Below are the code and all the weights of a small trained network. Each question names an input and a target symbol and asks about switching units off, where a switched-off unit gives its printed mean instead of its output.

import numpy as np


def w(rows, s, z=0):
    codes = np.array(rows[::2]) - 128.0
    scale = np.full(codes.shape[1], s)
    scale[-1] = z or s
    return codes * scale


def f(y):
    return np.maximum(y, 0)


def softmax(a):
    e = np.exp(a - a.max(-1, keepdims=True))
    return e / e.sum(-1, keepdims=True)


def log_softmax(a):
    a = a - a.max(-1, keepdims=True)
    return a - np.log(np.exp(a).sum(-1, keepdims=True))


def net(x, mask):
    ids = ['Σαβθπτψω'.index(c) for c in x.split()]
    T = len(ids)
    res = E[ids] + P[:T]
    r = res
    for j in range(3):
        rows = slice(2 * j, 2 * j + 2)
        q, k, v = (r @ M[0][rows].T for M in (Q, K, V))
        z = softmax(np.where(np.tri(T) > 0, q @ k.T / 2**0.5, -1e9)) @ v
        o = O[0][rows]
        res = res + np.where(mask[j], z, o[:, -1]) @ o[:, :-1]
    y = f(res @ A[0][:, :-1].T + A[0][:, -1])
    res = res + np.where(mask[3:15], y, B[0][:, -1]) @ B[0][:, :-1]
    return log_softmax(res[-1] @ U[:, :-1].T + U[:, -1])


Q, K, V, O, A, B = {}, {}, {}, {}, {}, {}
E = w([
[206,90,28],'Σ',
[231,86,62],'α',
[221,111,44],'β',
[244,108,121],'θ',
[17,180,60],'π',
[154,39,39],'τ',
[206,91,254],'ψ',
[73,16,180],'ω',
],0.0098)
P = w([
[196,2,123],'0',
[200,12,152],'1',
[187,26,162],'2',
[154,53,153],'3',
[146,68,159],'4',
[136,76,170],'5',
[105,80,173],'6',
[103,76,177],'7',
[123,72,191],'8',
],0.0083)
Q[0] = w([
[115,209,53],'head 0',
[90,255,181],'head 0',
[43,193,42],'head 1',
[142,189,185],'head 1',
[228,150,147],'head 2',
[181,43,69],'head 2',
],0.0092)
K[0] = w([
[164,82,68],'head 0',
[211,68,66],'head 0',
[253,106,158],'head 1',
[180,151,142],'head 1',
[51,77,94],'head 2',
[115,189,202],'head 2',
],0.013)
V[0] = w([
[212,185,91],'head 0',
[120,162,191],'head 0',
[118,5,157],'head 1',
[36,133,136],'head 1',
[69,83,94],'head 2',
[115,117,184],'head 2',
],0.015)
O[0] = w([
[200,102,33,97],'head 0',
[205,250,171,95],'head 0',
[72,114,215,255],'head 1',
[52,85,82,85],'head 1',
[33,153,133,140],'head 2',
[170,196,233,131],'head 2',
],0.011,0.016)
A[0] = w([
[86,109,180,41],'neuron 0',
[240,120,23,160],'neuron 1',
[52,76,80,254],'neuron 2',
[101,45,79,102],'neuron 3',
[163,159,160,58],'neuron 4',
[98,64,176,89],'neuron 5',
[186,111,189,138],'neuron 6',
[136,160,173,14],'neuron 7',
[149,109,2,117],'neuron 8',
[54,137,173,28],'neuron 9',
[118,227,130,98],'neuron 10',
[152,116,44,110],'neuron 11',
],0.012,0.0073)
B[0] = w([
[171,166,91,217],'neuron 0',
[181,51,220,141],'neuron 1',
[103,183,228,214],'neuron 2',
[45,153,82,172],'neuron 3',
[89,221,160,141],'neuron 4',
[102,138,48,254],'neuron 5',
[108,91,78,199],'neuron 6',
[162,189,89,152],'neuron 7',
[35,159,255,133],'neuron 8',
[201,131,70,213],'neuron 9',
[149,40,132,129],'neuron 10',
[135,117,246,131],'neuron 11',
],0.0089,0.022)
U = w([
[67,118,153,3],'Σ',
[28,55,27,204],'α',
[177,218,200,177],'β',
[98,163,1,115],'θ',
[161,68,110,206],'π',
[78,156,139,98],'τ',
[75,60,93,100],'ψ',
[96,96,163,83],'ω',
],0.0089,0.0055)

Each question gives the input, a string of symbols that net reads in full, and the target symbol t.
The units are the heads (2 rows each of Q, K, V and O) and the neurons (one row each of A and B). Each row of codes is followed by its name. A weight is (code - 128) times the scale printed after its matrix; where a second scale follows, it is the last column's (O, A, B and U).
mask holds one flag per unit, heads first, then neurons. A switched-off unit (its flag False) gives its mean, the last column of its rows in O or B, instead of its output. The means were averaged over made-up inputs and are rounded, as every weight is.
A unit's drop is (log p(t) with every unit on - log p(t) with that unit switched off) / (log p(t) with every unit on - log p(t) with every unit switched off).
The circuit of an input: a set's keep is (log p(t) with only the set's units on - log p(t) with every unit switched off) / (log p(t) with every unit on - log p(t) with every unit switched off). Starting from the 12 units with the biggest drops (on a tie, the unit counted first), units are removed one at a time, each time the one whose removal leaves the highest keep (on an exact tie, the one counted first), for as long as the keep stays at least 0.8.
circuit, biggest first: the units of the circuit, biggest drop first
top k neurons: the k neurons with the biggest drops, biggest first
which heads matter: for each layer, one digit per head in row order, 1 if its drop is at least 0.15 and else 0, layers parted by /
input Σ β β α, target ω: top 4 neurons	[neuron 1; neuron 8; neuron 9; neuron 5]
input θ β Σ τ τ β β τ α, target α: circuit, biggest first	[head 0; head 2]
input θ τ β, target α: which heads matter	110
input α θ β, target π: circuit, biggest first	[head 1; head 0; neuron 1]
input θ τ α Σ θ β ψ τ β, target β: which heads matter	111
input τ α β τ τ τ θ, target α: which heads matter	100
input ψ α ψ β τ θ θ θ Σ, target π: top 3 neurons	[neuron 2; neuron 5; neuron 3]
input θ θ ψ τ θ θ α, target π: circuit, biggest first	[neuron 2; neuron 3; head 2]
input θ β α θ θ θ β, target π: circuit, biggest first	[head 1; head 0; neuron 1; head 2]
input ψ Σ θ, target β: circuit, biggest first	[head 1]
input Σ ψ ω θ θ, target θ: top 4 neurons	[neuron 2; neuron 6; neuron 7; neuron 1]
input ψ ω τ ω τ, target θ: top 2 neurons	[neuron 5; neuron 9]
input Σ θ Σ, target π: circuit, biggest first	[head 1; neuron 1; head 0]
input τ τ α, target α: circuit, biggest first	[head 0; neuron 3]
input Σ θ ψ τ, target β: circuit, biggest first	[head 0; head 2]
input β β Σ α ψ Σ, target β: circuit, biggest first	[head 0; neuron 5]
input ψ θ α α τ θ α θ α, target π: which heads matter	111
input ψ τ α τ ω α, target θ: top 2 neurons	[neuron 2; neuron 9]
input Σ α β, target ω: which heads matter	101
input θ ω τ ω ω ψ, target θ: top 2 neurons	[neuron 2; neuron 5]
input α τ β ψ θ α ω τ, target θ: top 2 neurons	[neuron 2; neuron 9]
input θ Σ θ ψ β, target β: top 2 neurons	[neuron 5; neuron 4]
input β τ ψ Σ ω ψ, target θ: top 4 neurons	[neuron 2; neuron 6; neuron 5; neuron 9]
input τ τ θ ω ω β, target θ: top 4 neurons	[neuron 2; neuron 9; neuron 5; neuron 0]
